Each row has a name. Each question is about the rows just above it.

[ 26.0 -55.8  26.1  61.4] -> S
[-55.7  61.0  61.4 -22.0] -> R
[-55.7 -30.9  26.1 -54.9] -> N
[-55.8  26.0 -55.8  26.1] -> M
Times [-55.8] occurs in M: : 2
The one value in S and N: : [26.1]
The one value in N and S: : [26.1]
The one value in N and M: : [26.1]
What comes right after [61.0] in the named rows? : [61.4]
Whose row is [-55.7  61.0  61.4 -22.0]? : R
Shared by S and R: : [61.4]

[ -6.5 -25.7  15.8  -1.1  -4.8  -6.0   3.6 -19.5] -> Q
[-28.3 -25.8   5.2  -0.2  -1.7  -8.5   7.1 -44.2] -> A
[ 16.1 -10.1  21.7  16.1  -4.4  -8.1 -13.8  96.8] -> K
[-83.5 -10.6 -44.0 -12.2  11.6  21.7 -10.6 -83.5] -> W
[-70.6  12.6 -54.0 -12.6   4.0  -0.2 -10.7 -40.9] -> F
[ 22.0   2.0  -4.0  12.6  -1.2  -8.1 -23.1  22.1] -> V
[ 42.4 -40.8  21.7  16.1  -4.4  -8.1 -12.1  98.2] -> H
[ 49.3 -17.3  20.2  16.3  -0.8 -11.9  -8.0  81.1] -> E
Right after [-0.8] comes : [-11.9]
Whose row is [ 49.3 -17.3  20.2  16.3  -0.8 -11.9  -8.0  81.1]? : E
Whose row is [ 42.4 -40.8  21.7  16.1  -4.4  -8.1 -12.1  98.2]? : H
Shared by H and W: : [21.7]
Count of [-10.6] in W: : 2

[ 58.4  87.4 -71.8 -43.2 -41.9]  T
[-25.1  37.9 -58.9 -71.9 -32.6]  L
[ 58.4  87.4 -71.8 -43.2 -40.9]  C
[-40.8 -71.1 -31.7  61.9 -40.9]  Y
[-41.9 -33.1  54.5 -33.1 -41.9]  D
[ -4.7  -5.2 -90.9   9.1 -42.0]  J
Count of [61.9] in Y: : 1
Whose row is [ 58.4  87.4 -71.8 -43.2 -41.9]? : T
Times [-41.9] occurs in D: : 2
Shared by Y and C: : [-40.9]
Which value is in both D and T? : [-41.9]

[ 31.4  10.4  22.7 -67.5  26.0 -40.6  57.3 -51.0 -44.9 -53.1 -98.4 -44.9
  33.5  55.6 -72.3  21.2 -10.8 -51.5  36.8 -13.7 -89.1  33.6  22.3 -46.2
  35.5  23.0  17.6  17.4  27.9 -26.1  70.4 -45.3 -32.7 -47.1 -34.8  26.7] = U
[ 3.1  0.6  1.9 -2.7  0.0 -1.9 -0.3  1.8  1.8 -0.1  2.5 -2.8 -0.7 -0.4
 -2.3  1.8 -1.4 -0.1  1.9 -1.4  1.8  1.6  1.9 -0.4  1.9  2.0  1.9 -4.5
  1.0 -0.2 -0.6  0.1  4.7 -1.9 -0.4  2.4] = X
[ 35.7  47.3  28.9 -23.8 -86.8 -25.1 -16.2 -26.5  17.5  17.4  42.2 -24.4
  36.7 -14.1   1.9  26.3 -29.0  15.7  42.2 -38.9  23.5  22.4 -15.4  26.4
  26.7  28.6  17.3 -67.5  19.1  66.7 -24.7  22.4 -29.7 -18.6  13.4  30.7] = P
[-46.6  -8.0  28.9 -23.8 -86.8 -25.1 -16.2 -26.5  17.5  17.4  27.3 -24.4
  36.7 -14.1 -22.8  16.6 -29.0  15.7  42.2 -38.9  23.5  22.4 -15.4  16.7
  26.7 -40.2  17.3  44.9  19.1  66.7 -24.7  16.5 -29.7 -18.6  13.4  30.7] = G
Times [1.8] occurs in X: : 4
The one value in P and X: : [1.9]
Right after [28.6] comes : [17.3]
Right after [57.3] comes : [-51.0]
The entry that follows [26.3]: : [-29.0]
Count of [22.3] in P: : 0

